Small tables with named rows and columns. After each table, cells are looked up by row and column.

Table mopami
	tad	zod	lolu	nav	mikeseg	linegi	zegopo	lifin
kig	-0.54	-5.01	-2.02	0.99	-2.40	2.90	-0.98	6.50
taguvif	-2.26	0.69	2.76	-4.01	4.15	-1.21	1.53	1.95
dasob	-4.50	-0.29	-1.14	1.68	0.21	1.17	1.64	2.27
zetagaz	-2.30	2.40	2.74	0.55	-0.13	0.72	1.94	-0.62
nikasav	-0.72	-5.21	2.49	1.79	-0.91	2.94	-1.81	3.44

zegopo of taguvif: 1.53
linegi of kig: 2.90
zegopo of zetagaz: 1.94
tad of nikasav: -0.72
mikeseg of taguvif: 4.15
linegi of dasob: 1.17
mikeseg of dasob: 0.21
nav of dasob: 1.68
zod of zetagaz: 2.40
mikeseg of kig: -2.40
zod of dasob: -0.29
zegopo of nikasav: -1.81

Table rafir
,rugume,vep,sidug
pizisol,-0.2,-4.1,-1.6
kavir,-2.6,-2.4,-2.7
delit,8.3,2.3,3.0
lodala,6.3,4.6,4.7
lepozed,-7.4,-3.7,-4.6
tezos,-7.0,-5.2,0.0
duv,2.4,2.7,-1.6

What is the sidug of delit in rafir?
3.0
What is the sidug of tezos in rafir?
0.0
What is the sidug of duv in rafir?
-1.6
What is the rugume of lodala in rafir?
6.3
What is the sidug of lodala in rafir?
4.7
What is the vep of kavir in rafir?
-2.4
What is the sidug of pizisol in rafir?
-1.6
What is the vep of pizisol in rafir?
-4.1
What is the rugume of duv in rafir?
2.4
What is the vep of lepozed in rafir?
-3.7
What is the rugume of lepozed in rafir?
-7.4
What is the vep of lodala in rafir?
4.6
What is the sidug of kavir in rafir?
-2.7
What is the vep of duv in rafir?
2.7

Table reni
,gezem,vibiku,luf,rup,tiko,betiz,konuri,kimir,vep,tet
zeda,633,500,601,505,247,616,621,541,708,546
vor,328,674,691,516,583,340,621,623,266,541
mifireb,493,411,421,738,620,451,303,436,397,541
gisoror,610,775,758,351,239,547,797,714,693,536
lig,405,365,398,441,728,575,429,322,476,455
mereme,625,404,447,683,335,609,489,530,703,624
kufatod,549,625,634,447,294,588,671,621,663,579
vok,590,746,769,446,290,494,730,722,627,553
sil,533,647,547,494,628,300,446,525,221,399
tomuke,409,490,729,432,279,728,777,559,785,631
ped,551,271,240,581,742,511,240,258,366,409

What is the tiko of sil in reni? 628
What is the betiz of ped in reni? 511
What is the kimir of gisoror in reni? 714
What is the rup of zeda in reni? 505
What is the vep of sil in reni? 221
What is the konuri of gisoror in reni? 797
What is the rup of tomuke in reni? 432
What is the luf of gisoror in reni? 758
What is the gezem of lig in reni? 405
What is the betiz of tomuke in reni? 728
What is the kimir of mifireb in reni? 436
What is the tet of sil in reni? 399
What is the vep of vor in reni? 266
What is the gezem of tomuke in reni? 409
What is the vibiku of mifireb in reni? 411
Row with the largest betiz: tomuke

gese:
cols = tomisek, dosetez, daredep, ripa, zib, lep, val, luz, gegig, kem
rokobi: [0.483, 0.635, 0.697, 0.578, 0.726, 0.600, 0.566, 0.449, 0.734, 0.573]
giv: [0.645, 0.499, 0.466, 0.519, 0.210, 0.413, 0.519, 0.705, 0.248, 0.635]
zov: [0.485, 0.703, 0.645, 0.554, 0.641, 0.576, 0.513, 0.555, 0.667, 0.633]
magor: [0.578, 0.619, 0.518, 0.443, 0.445, 0.489, 0.538, 0.712, 0.321, 0.606]
belus: [0.519, 0.556, 0.698, 0.605, 0.811, 0.632, 0.608, 0.426, 0.779, 0.513]
fim: [0.577, 0.589, 0.510, 0.448, 0.395, 0.463, 0.526, 0.696, 0.281, 0.601]
tid: [0.477, 0.686, 0.662, 0.560, 0.663, 0.581, 0.524, 0.521, 0.691, 0.617]
bomoveb: [0.575, 0.607, 0.517, 0.445, 0.429, 0.478, 0.533, 0.702, 0.309, 0.600]
zimudiz: [0.518, 0.556, 0.696, 0.609, 0.813, 0.633, 0.608, 0.422, 0.779, 0.508]
bosem: [0.642, 0.493, 0.453, 0.531, 0.185, 0.420, 0.549, 0.730, 0.223, 0.659]

lep of fim = 0.463
zib of zov = 0.641
tomisek of tid = 0.477
lep of zov = 0.576
ripa of bomoveb = 0.445
dosetez of magor = 0.619
daredep of magor = 0.518
daredep of zimudiz = 0.696
gegig of bomoveb = 0.309
daredep of tid = 0.662
ripa of belus = 0.605
gegig of zimudiz = 0.779
zib of tid = 0.663
val of rokobi = 0.566
ripa of zimudiz = 0.609
zib of magor = 0.445
Which row has the largest dosetez? zov

renolu:
        vafovog  sidokam  sapeg  lifupu  tovole
tivik      6.32     1.70  -1.98    0.78    0.97
zadusi     0.06     1.52   0.11   -0.87    3.45
kikif      0.60     3.35  -0.50    2.85   -5.84

kikif, tovole -> -5.84
kikif, sidokam -> 3.35
tivik, lifupu -> 0.78
tivik, sidokam -> 1.70
zadusi, tovole -> 3.45
kikif, sapeg -> -0.50
Row with the largest tovole: zadusi

vunimif
|  | lafi | bagig | nutir | sotumiv | let | ruva | zibopa | gal | tuv |
|---|---|---|---|---|---|---|---|---|---|
| ditu | 50 | 48 | 46 | 48 | 46 | 45 | 50 | 49 | 49 |
| dineb | 39 | 53 | 60 | 44 | 61 | 60 | 39 | 42 | 39 |
| modula | 42 | 51 | 56 | 43 | 58 | 57 | 39 | 44 | 41 |
| mag | 35 | 26 | 53 | 72 | 29 | 38 | 66 | 29 | 50 |
| lilobo | 68 | 39 | 28 | 60 | 29 | 32 | 61 | 67 | 72 |
| bana | 59 | 44 | 35 | 52 | 37 | 38 | 54 | 58 | 59 |
| dov | 51 | 58 | 49 | 41 | 52 | 48 | 52 | 49 | 44 |
| zeg | 52 | 47 | 39 | 53 | 26 | 24 | 79 | 40 | 47 |
| bifazi | 36 | 29 | 52 | 63 | 38 | 46 | 49 | 36 | 50 |
| fezi | 55 | 73 | 49 | 33 | 51 | 40 | 68 | 46 | 36 |
| fave | 60 | 60 | 40 | 36 | 54 | 48 | 43 | 63 | 51 |
| sepov | 49 | 49 | 50 | 50 | 50 | 50 | 49 | 49 | 49 |

gal of modula = 44
gal of dineb = 42
tuv of ditu = 49
let of fave = 54
sotumiv of fezi = 33
gal of sepov = 49
sotumiv of lilobo = 60
lafi of zeg = 52
bagig of modula = 51
lafi of sepov = 49

